Below are the code and all the weights of a small trained network. Each question names an input and a target symbol and asks about switching units off, where a switched-off unit gives its printed mean instead of its output.

import numpy as np


def w(rows, s, z=0):
    codes = np.array(rows[::2]) - 128.0
    scale = np.full(codes.shape[1], s)
    scale[-1] = z or s
    return codes * scale


def f(y):
    return np.maximum(y, 0)


def softmax(a):
    e = np.exp(a - a.max(-1, keepdims=True))
    return e / e.sum(-1, keepdims=True)


def log_softmax(a):
    a = a - a.max(-1, keepdims=True)
    return a - np.log(np.exp(a).sum(-1, keepdims=True))


def net(x, mask):
    ids = ['ΞΠΨβμτφ'.index(c) for c in x.split()]
    T = len(ids)
    res = E[ids] + P[:T]
    u = 0
    for l in range(2):
        q, k, v = (res @ M[l].T for M in (Q, K, V))
        z = softmax(np.where(np.tri(T) > 0, q @ k.T / 3**0.5, -1e9)) @ v
        res = res + np.where(mask[u], z, O[l][:, -1]) @ O[l][:, :-1]
        u += 1
        y = f(res @ A[l][:, :-1].T + A[l][:, -1])
        res = res + np.where(mask[u : u + 4], y, B[l][:, -1]) @ B[l][:, :-1]
        u += 4
    return log_softmax(res[-1] @ U[:, :-1].T + U[:, -1])


Q, K, V, O, A, B = {}, {}, {}, {}, {}, {}
E = w([
[186,70,164,68,199,91,65,191,178],'Ξ',
[7,7,127,32,69,119,131,67,148],'Π',
[115,156,60,61,98,172,170,141,169],'Ψ',
[161,78,114,193,55,135,61,140,140],'β',
[26,145,104,153,202,136,132,146,159],'μ',
[49,210,151,152,86,38,142,174,197],'τ',
[56,135,126,147,136,163,187,226,106],'φ',
],0.017)
P = w([
[148,79,19,74,161,137,94,151,199],'0',
[195,139,27,99,254,83,136,148,136],'1',
[190,146,47,123,230,107,137,159,145],'2',
[176,166,68,132,203,121,121,169,155],'3',
[122,178,143,136,160,140,204,89,167],'4',
[123,183,153,152,155,134,211,90,176],'5',
[135,168,147,151,175,117,199,106,176],'6',
[101,186,132,174,163,124,168,116,161],'7',
[78,165,139,194,156,94,166,108,154],'8',
],0.0075)
Q[0] = w([
[97,122,103,156,117,126,183,208,255],'L0H1',
[168,113,133,144,97,169,94,85,125],'L0H1',
[49,123,105,148,114,160,155,182,169],'L0H1',
],0.0098)
K[0] = w([
[199,178,189,253,27,106,98,45,118],'L0H1',
[137,145,110,96,139,74,120,151,190],'L0H1',
[141,129,79,207,89,116,178,93,38],'L0H1',
],0.0082)
V[0] = w([
[35,80,29,155,138,183,211,148,148],'L0H1',
[116,164,187,238,135,2,96,135,147],'L0H1',
[46,144,136,53,148,39,136,221,162],'L0H1',
],0.0065)
O[0] = w([
[119,99,189,80,227,229,60,88,254,252],'L0H1',
[149,126,138,196,214,121,169,51,169,195],'L0H1',
[166,218,242,158,185,201,181,148,183,172],'L0H1',
],0.0095,0.0032)
A[0] = w([
[210,67,110,164,169,150,125,29,129,76],'L0N1',
[141,112,206,81,194,168,170,204,140,2],'L0N2',
[141,3,181,165,55,175,17,131,136,149],'L0N3',
[87,170,60,188,62,56,247,168,85,75],'L0N4',
],0.0077,0.0061)
B[0] = w([
[83,175,137,145,105,145,32,145,170,168],'L0N1',
[91,154,138,138,91,128,128,83,6,246],'L0N2',
[142,153,69,117,133,45,101,84,66,254],'L0N3',
[185,151,186,161,140,168,47,110,125,204],'L0N4',
],0.012,0.007)
Q[1] = w([
[147,111,96,112,114,108,82,202,170],'L1H1',
[177,19,138,168,111,94,142,117,145],'L1H1',
[111,100,87,120,170,146,2,110,91],'L1H1',
],0.0098)
K[1] = w([
[127,149,113,137,2,177,53,120,63],'L1H1',
[100,96,140,174,147,133,52,161,135],'L1H1',
[97,142,161,175,6,126,121,109,162],'L1H1',
],0.0079)
V[1] = w([
[128,149,53,173,119,226,118,250,136],'L1H1',
[121,205,116,126,137,39,62,79,253],'L1H1',
[161,155,36,248,65,111,98,90,54],'L1H1',
],0.0072)
O[1] = w([
[111,219,110,152,113,150,87,120,93,52],'L1H1',
[252,145,83,110,186,207,163,52,82,249],'L1H1',
[72,69,93,163,129,150,144,86,85,241],'L1H1',
],0.012,0.011)
A[1] = w([
[128,209,180,110,70,72,153,221,117,51],'L1N1',
[86,87,75,117,52,140,162,85,137,180],'L1N2',
[140,103,152,173,157,97,51,254,148,109],'L1N3',
[58,109,170,90,84,84,176,64,83,1],'L1N4',
],0.0095,0.0084)
B[1] = w([
[157,21,87,184,98,209,204,121,224,164],'L1N1',
[141,88,129,172,167,171,4,143,107,254],'L1N2',
[194,167,136,106,255,70,138,33,117,150],'L1N3',
[146,225,125,39,56,94,159,234,67,174],'L1N4',
],0.0082,0.015)
U = w([
[117,97,202,226,100,108,163,198,118,253],'Ξ',
[208,1,201,155,163,45,157,170,213,162],'Π',
[144,186,139,107,152,64,108,159,128,200],'Ψ',
[140,69,182,155,148,122,125,122,150,68],'β',
[157,181,158,101,134,125,192,29,129,100],'μ',
[201,124,136,90,146,192,95,159,251,39],'τ',
[42,127,209,128,232,93,52,93,222,96],'φ',
],0.0052,0.0057)

Each question gives the input, a string of symbols that net reads in full, and the target symbol t.
The units are the heads (3 rows each of Q, K, V and O) and the neurons (one row each of A and B). Each row of codes is followed by its name. A weight is (code - 128) times the scale printed after its matrix; where a second scale follows, it is the last column's (O, A, B and U).
mask holds one flag per unit, layer by layer, with each layer's heads first. A switched-off unit (its flag False) gives its mean, the last column of its rows in O or B, instead of its output. The means were averaged over made-up inputs and are rounded, as every weight is.
A unit's drop is (log p(t) with every unit on - log p(t) with that unit switched off) / (log p(t) with every unit on - log p(t) with every unit switched off).
The circuit of an input: a set's keep is (log p(t) with only the set's units on - log p(t) with every unit switched off) / (log p(t) with every unit on - log p(t) with every unit switched off). Starting from all 10 units, units are removed one at a time, each time the one whose removal leaves the highest keep (on an exact tie, the one counted first), for as long as the keep stays at least 0.8.
circuit, biggest first: the units of the circuit, biggest drop first
most important unit: the unit with the biggest drop
k most important neurons: the k neurons with the biggest drops, biggest first
top k neurons in layer l: the k neurons of layer l with the biggest drops, biggest first
input τ Π τ τ φ, target μ: most important unit -> L0N2
input φ β Ξ, target φ: circuit, biggest first -> L0N2; L1H1; L0H1
input τ Π Π β μ Ξ β, target μ: 2 most important neurons -> L0N1; L1N2
input Π Ψ Ψ μ φ Ψ μ β, target φ: circuit, biggest first -> L0H1; L0N2; L1H1; L1N3
input φ φ β μ, target φ: circuit, biggest first -> L0N2; L1H1; L1N3; L0H1
input τ Π β, target τ: 2 most important neurons -> L0N1; L0N2
input β β Π μ β, target β: 4 most important neurons -> L1N2; L0N3; L0N2; L0N1
input β Ξ τ, target β: circuit, biggest first -> L0H1; L1H1; L0N3; L1N2
input Ψ Π Ψ Π Ψ Ψ, target τ: circuit, biggest first -> L1H1; L0H1
input τ β Π τ β Ξ τ Ξ, target μ: circuit, biggest first -> L1H1; L0N2
input β μ φ τ, target β: 2 most important neurons -> L0N3; L0N2
input Π τ τ, target μ: circuit, biggest first -> L0H1; L1H1
input Π β Π μ, target Π: 2 most important neurons -> L0N2; L0N3
input β φ Ψ μ, target β: circuit, biggest first -> L0H1; L0N2; L1H1; L0N3
input τ τ Ψ Π, target μ: most important unit -> L1N2
input μ μ φ Ξ Π Π, target Ψ: 2 most important neurons -> L1N4; L0N2
input Π τ τ φ, target μ: circuit, biggest first -> L0N2; L0H1
input β Ψ Ξ, target β: circuit, biggest first -> L1H1; L0H1; L0N3
input τ Ξ β Π β μ Ψ φ Ξ, target μ: 3 most important neurons -> L0N2; L0N1; L1N2
input Ξ Ξ β, target Ξ: circuit, biggest first -> L0H1; L1H1
input Π Ψ Π φ Ξ Π τ β Π, target Π: circuit, biggest first -> L0N2; L1H1; L0H1
input β β β, target β: most important unit -> L1H1
input β φ Ξ, target β: circuit, biggest first -> L1H1; L0N3; L0H1
input τ Π Π, target μ: circuit, biggest first -> L0N2; L1H1; L0H1
input Ψ τ β Ξ, target Ψ: top 2 neurons in layer 1 -> L1N1; L1N2
input μ μ Ξ φ φ φ Π Ψ β, target φ: 3 most important neurons -> L0N2; L0N3; L1N4
input Ψ φ Ψ β, target Ψ: circuit, biggest first -> L0H1; L0N2; L1H1; L0N3
input β φ β φ β Ψ, target β: top 2 neurons in layer 1 -> L1N2; L1N4
input μ Ψ φ, target Ξ: 3 most important neurons -> L0N2; L1N1; L0N4
